Below is a small trained network, with its code and all its weights. Each question gives an input and a target symbol and asks what happens when units are switched off, that is, made to give their printed mean instead of their output.

import numpy as np


def w(rows, s, z=0):
    codes = np.array(rows[::2]) - 128.0
    scale = np.full(codes.shape[1], s)
    scale[-1] = z or s
    return codes * scale


def norm(h):
    return h / np.sqrt((h * h).mean(-1, keepdims=True) + 1e-5)


def f(y):
    return np.maximum(y, 0)


def softmax(a):
    e = np.exp(a - a.max(-1, keepdims=True))
    return e / e.sum(-1, keepdims=True)


def log_softmax(a):
    a = a - a.max(-1, keepdims=True)
    return a - np.log(np.exp(a).sum(-1, keepdims=True))


def net(x, mask):
    ids = ['βγδθλμτφψ'.index(c) for c in x.split()]
    T = len(ids)
    res = E[ids] + P[:T]
    u = 0
    for l in range(2):
        r = norm(res)
        for j in range(3):
            rows = slice(3 * j, 3 * j + 3)
            q, k, v = (r @ M[l][rows].T for M in (Q, K, V))
            z = softmax(np.where(np.tri(T) > 0, q @ k.T / 3**0.5, -1e9)) @ v
            o = O[l][rows]
            res = res + np.where(mask[u + j], z, o[:, -1]) @ o[:, :-1]
        u += 3
        y = f(norm(res) @ A[l][:, :-1].T + A[l][:, -1])
        res = res + np.where(mask[u : u + 12], y, B[l][:, -1]) @ B[l][:, :-1]
        u += 12
    return log_softmax(norm(res)[-1] @ U[:, :-1].T + U[:, -1])


Q, K, V, O, A, B = {}, {}, {}, {}, {}, {}
E = w([
[73,98,98,129,46,56,217,212],'β',
[201,122,92,24,215,146,124,192],'γ',
[120,98,73,207,107,142,140,159],'δ',
[5,123,146,98,162,108,81,120],'θ',
[252,103,80,226,143,49,67,86],'λ',
[176,11,76,122,114,97,133,67],'μ',
[150,166,187,149,180,126,199,104],'τ',
[101,165,172,98,40,176,141,94],'φ',
[124,28,152,167,162,34,195,209],'ψ',
],0.019)
P = w([
[185,112,141,254,72,124,33,129],'0',
[134,137,195,206,103,145,79,129],'1',
[127,145,167,190,103,134,110,125],'2',
[125,146,154,178,109,135,130,124],'3',
[123,141,143,167,117,130,146,123],'4',
[119,137,131,156,126,132,154,120],'5',
[117,132,118,148,128,130,170,117],'6',
[114,131,117,142,131,130,181,112],'7',
[109,131,113,127,136,125,187,101],'8',
[97,126,108,123,145,129,195,108],'9',
[97,123,106,114,148,134,203,97],'10',
[100,119,90,111,153,140,208,93],'11',
[95,128,85,91,165,132,217,86],'12',
[97,113,77,94,163,150,217,96],'13',
],0.0093)
Q[0] = w([
[72,124,143,78,145,159,106,109],'L0H1',
[65,72,153,163,148,81,107,101],'L0H1',
[132,137,77,155,141,132,214,114],'L0H1',
[136,142,100,92,109,146,180,67],'L0H2',
[164,102,65,247,59,41,86,117],'L0H2',
[74,171,143,117,157,214,79,114],'L0H2',
[137,107,89,173,186,121,131,163],'L0H3',
[142,83,122,128,133,105,124,147],'L0H3',
[150,134,175,94,67,161,129,179],'L0H3',
],0.013)
K[0] = w([
[87,173,164,91,102,146,69,175],'L0H1',
[25,127,81,155,162,95,157,45],'L0H1',
[107,103,87,82,174,153,194,127],'L0H1',
[174,80,103,13,92,218,144,121],'L0H2',
[108,77,144,191,27,81,163,1],'L0H2',
[118,250,93,64,105,247,117,174],'L0H2',
[201,42,20,104,231,160,134,122],'L0H3',
[102,82,69,94,103,148,125,97],'L0H3',
[80,120,117,193,11,135,191,105],'L0H3',
],0.008)
V[0] = w([
[118,115,197,87,44,78,89,81],'L0H1',
[76,152,142,131,207,100,70,139],'L0H1',
[61,162,132,233,137,75,183,130],'L0H1',
[159,114,92,44,190,158,123,137],'L0H2',
[148,243,54,117,90,127,63,151],'L0H2',
[134,73,105,100,154,160,125,97],'L0H2',
[91,155,165,172,68,116,104,142],'L0H3',
[127,145,150,68,134,213,189,207],'L0H3',
[134,121,143,85,69,2,152,127],'L0H3',
],0.0075)
O[0] = w([
[152,47,72,86,127,118,144,220,112],'L0H1',
[110,193,83,93,104,109,31,107,78],'L0H1',
[185,159,92,206,107,102,19,228,172],'L0H1',
[135,18,141,193,117,169,12,168,161],'L0H2',
[129,114,128,142,118,62,96,157,3],'L0H2',
[163,97,179,197,232,135,183,218,215],'L0H2',
[231,95,83,106,237,119,80,124,61],'L0H3',
[63,2,227,105,112,101,134,95,98],'L0H3',
[191,147,114,107,126,184,92,123,143],'L0H3',
],0.0058,0.0055)
A[0] = w([
[125,146,107,2,161,113,130,126,4],'L0N1',
[123,198,151,139,204,217,134,116,207],'L0N2',
[112,183,70,224,92,174,169,157,143],'L0N3',
[75,177,171,106,34,203,78,123,148],'L0N4',
[124,208,145,133,25,101,112,82,202],'L0N5',
[148,60,139,47,140,102,44,111,127],'L0N6',
[114,64,106,160,150,126,205,42,146],'L0N7',
[193,99,115,165,93,130,7,213,87],'L0N8',
[97,113,140,115,68,98,174,165,176],'L0N9',
[179,114,98,107,180,148,172,185,133],'L0N10',
[202,117,217,182,150,133,97,71,69],'L0N11',
[31,143,180,147,134,225,199,135,203],'L0N12',
],0.0086,0.0026)
B[0] = w([
[13,117,109,128,166,84,151,143,144],'L0N1',
[114,125,136,83,85,88,130,89,173],'L0N2',
[106,166,207,69,95,123,117,160,236],'L0N3',
[158,78,88,155,39,109,89,145,164],'L0N4',
[203,120,199,138,147,144,101,32,166],'L0N5',
[122,118,122,146,131,104,254,169,162],'L0N6',
[55,217,107,145,142,200,135,153,254],'L0N7',
[133,112,214,167,131,185,164,147,176],'L0N8',
[208,191,56,105,125,173,130,184,194],'L0N9',
[111,140,121,141,78,114,107,41,207],'L0N10',
[155,158,103,124,209,173,55,197,172],'L0N11',
[123,104,143,29,73,89,106,125,238],'L0N12',
],0.0084,0.0081)
Q[1] = w([
[66,90,132,86,103,98,148,112],'L1H1',
[141,152,42,156,148,111,82,53],'L1H1',
[143,70,118,103,125,68,83,98],'L1H1',
[117,131,99,112,182,251,182,118],'L1H2',
[219,183,162,130,84,133,128,119],'L1H2',
[124,179,174,140,70,194,214,148],'L1H2',
[135,101,41,107,168,179,129,91],'L1H3',
[58,142,147,161,118,220,134,154],'L1H3',
[156,46,149,166,233,101,72,101],'L1H3',
],0.012)
K[1] = w([
[72,38,121,162,152,142,147,131],'L1H1',
[103,125,129,128,104,45,86,155],'L1H1',
[122,136,157,150,187,94,121,150],'L1H1',
[90,129,157,76,91,136,177,122],'L1H2',
[187,171,137,134,179,161,164,128],'L1H2',
[84,121,166,116,157,105,251,154],'L1H2',
[103,153,124,137,90,156,203,167],'L1H3',
[47,84,129,98,136,174,201,70],'L1H3',
[177,207,68,224,89,172,96,123],'L1H3',
],0.014)
V[1] = w([
[85,149,128,182,138,201,175,73],'L1H1',
[141,69,186,73,97,175,119,136],'L1H1',
[143,121,190,119,169,121,136,155],'L1H1',
[104,161,112,140,160,80,145,89],'L1H2',
[142,96,103,9,110,130,138,68],'L1H2',
[123,102,124,129,225,69,181,144],'L1H2',
[144,163,63,124,118,78,141,208],'L1H3',
[109,75,104,188,185,200,143,140],'L1H3',
[156,124,103,152,136,238,122,147],'L1H3',
],0.011)
O[1] = w([
[61,150,68,167,144,240,98,89,253],'L1H1',
[141,116,163,156,20,112,158,69,160],'L1H1',
[61,209,222,125,133,102,247,113,111],'L1H1',
[155,111,128,78,138,196,147,73,82],'L1H2',
[171,185,185,72,125,134,62,162,66],'L1H2',
[236,68,158,136,185,132,192,122,106],'L1H2',
[93,94,114,167,107,75,205,187,96],'L1H3',
[149,85,18,130,170,157,1,159,168],'L1H3',
[174,143,91,125,75,241,94,181,193],'L1H3',
],0.0077,0.008)
A[1] = w([
[137,112,78,100,41,112,136,243,125],'L1N1',
[130,163,132,157,150,160,121,62,112],'L1N2',
[89,165,233,112,162,99,193,42,135],'L1N3',
[130,121,177,175,240,128,196,133,110],'L1N4',
[98,9,132,195,119,140,21,79,150],'L1N5',
[51,155,230,155,170,79,34,192,3],'L1N6',
[74,81,52,8,196,153,134,98,174],'L1N7',
[104,74,72,124,145,136,121,140,117],'L1N8',
[237,163,113,113,130,87,167,105,164],'L1N9',
[137,155,142,95,38,107,1,123,106],'L1N10',
[75,179,119,132,99,202,105,169,139],'L1N11',
[113,140,82,108,111,93,212,122,118],'L1N12',
],0.0096,0.0068)
B[1] = w([
[147,143,185,68,185,116,87,161,190],'L1N1',
[220,120,164,116,187,84,161,138,152],'L1N2',
[79,107,68,106,178,149,37,126,187],'L1N3',
[85,16,68,68,138,136,142,74,152],'L1N4',
[109,242,151,1,161,149,139,97,197],'L1N5',
[128,97,32,170,109,11,102,155,141],'L1N6',
[31,133,128,37,92,173,121,124,200],'L1N7',
[65,93,131,44,115,193,103,163,167],'L1N8',
[83,156,59,122,209,181,189,83,156],'L1N9',
[167,32,60,151,142,94,142,109,175],'L1N10',
[89,132,126,114,133,97,121,22,247],'L1N11',
[108,172,112,12,123,101,148,133,166],'L1N12',
],0.0079,0.011)
U = w([
[151,228,179,88,125,129,190,203,83],'β',
[166,97,254,113,132,174,118,127,125],'γ',
[68,182,179,217,99,121,137,85,151],'δ',
[118,112,70,142,150,32,62,111,119],'θ',
[210,197,109,139,185,118,134,125,223],'λ',
[112,145,99,110,137,235,56,158,122],'μ',
[148,198,197,108,252,97,114,35,4],'τ',
[206,109,120,114,57,93,120,32,161],'φ',
[125,39,162,162,182,162,215,146,204],'ψ',
],0.0095,0.0037)

Each question gives the input, a string of symbols that net reads in full, and the target symbol t.
The units are the heads (3 rows each of Q, K, V and O) and the neurons (one row each of A and B). Each row of codes is followed by its name. A weight is (code - 128) times the scale printed after its matrix; where a second scale follows, it is the last column's (O, A, B and U).
mask holds one flag per unit, layer by layer, with each layer's heads first. A switched-off unit (its flag False) gives its mean, the last column of its rows in O or B, instead of its output. The means were averaged over made-up inputs and are rounded, as every weight is.
A unit's drop is (log p(t) with every unit on - log p(t) with that unit switched off) / (log p(t) with every unit on - log p(t) with every unit switched off).
The circuit of an input: a set's keep is (log p(t) with only the set's units on - log p(t) with every unit switched off) / (log p(t) with every unit on - log p(t) with every unit switched off). Starting from the 12 units with the biggest drops (on a tie, the unit counted first), units are removed one at a time, each time the one whose removal leaves the highest keep (on an exact tie, the one counted first), for as long as the keep stays at least 0.8.
units of the circuit, in order: the units of the circuit, biggest drop first
top k neurons: the k neurons with the biggest drops, biggest first
top k neurons in layer l: the k neurons of layer l with the biggest drops, biggest first
which heads matter: for each layer, one digit per head in row order, 1 if its drop is at least 0.15 and else 0, layers parted by /
input δ δ β δ λ φ β β, target β: units of the circuit, in order	[L0N9; L1H3; L1N1]
input δ τ ψ, target ψ: units of the circuit, in order	[L1H2]
input δ λ λ τ, target τ: which heads matter	010 / 000
input δ γ μ μ ψ λ β μ μ τ, target μ: units of the circuit, in order	[L0H2; L1H3]
input φ λ γ ψ τ, target θ: top 3 neurons	[L0N11; L1N6; L0N7]
input γ ψ β, target λ: top 2 neurons	[L0N9; L1N9]
input δ λ μ τ γ τ μ λ ψ ψ ψ, target μ: which heads matter	110 / 001
input ψ θ β ψ ψ φ, target φ: top 3 neurons in layer 0	[L0N4; L0N5; L0N8]
input γ γ φ β γ ψ φ, target γ: which heads matter	011 / 110
input δ β λ δ, target β: which heads matter	011 / 101
input μ φ μ μ μ τ μ, target τ: top 4 neurons	[L0N12; L0N2; L1N3; L0N9]
input μ μ ψ λ δ δ μ φ μ ψ δ μ, target ψ: which heads matter	111 / 011
input τ μ φ μ β μ δ λ μ, target δ: which heads matter	001 / 011
input τ ψ β τ μ φ τ γ ψ ψ, target μ: top 2 neurons	[L0N9; L0N7]
input θ β β β, target β: which heads matter	110 / 001
input λ μ φ, target φ: top 2 neurons	[L0N5; L0N4]
input δ γ β ψ, target β: which heads matter	111 / 101
input μ φ δ δ τ τ, target τ: top neuron	[L1N3]
input τ ψ δ γ φ φ, target γ: which heads matter	011 / 100
input λ θ μ μ λ μ β β β μ, target β: which heads matter	001 / 111
input δ τ ψ δ δ φ γ θ, target δ: top 3 neurons in layer 0	[L0N7; L0N8; L0N6]
input ψ ψ γ τ ψ φ θ λ, target τ: top neuron	[L0N5]
input ψ θ φ λ δ, target δ: which heads matter	100 / 000
input φ γ τ λ ψ ψ, target β: top 2 neurons	[L0N9; L0N7]
input τ γ ψ λ θ τ, target θ: which heads matter	010 / 100
input μ μ τ φ τ λ δ β λ δ δ δ, target δ: which heads matter	100 / 001
input δ τ λ μ τ θ μ, target τ: top neuron	[L0N2]
input μ δ μ, target δ: top 2 neurons	[L0N3; L0N8]
input μ ψ β μ, target ψ: which heads matter	011 / 011
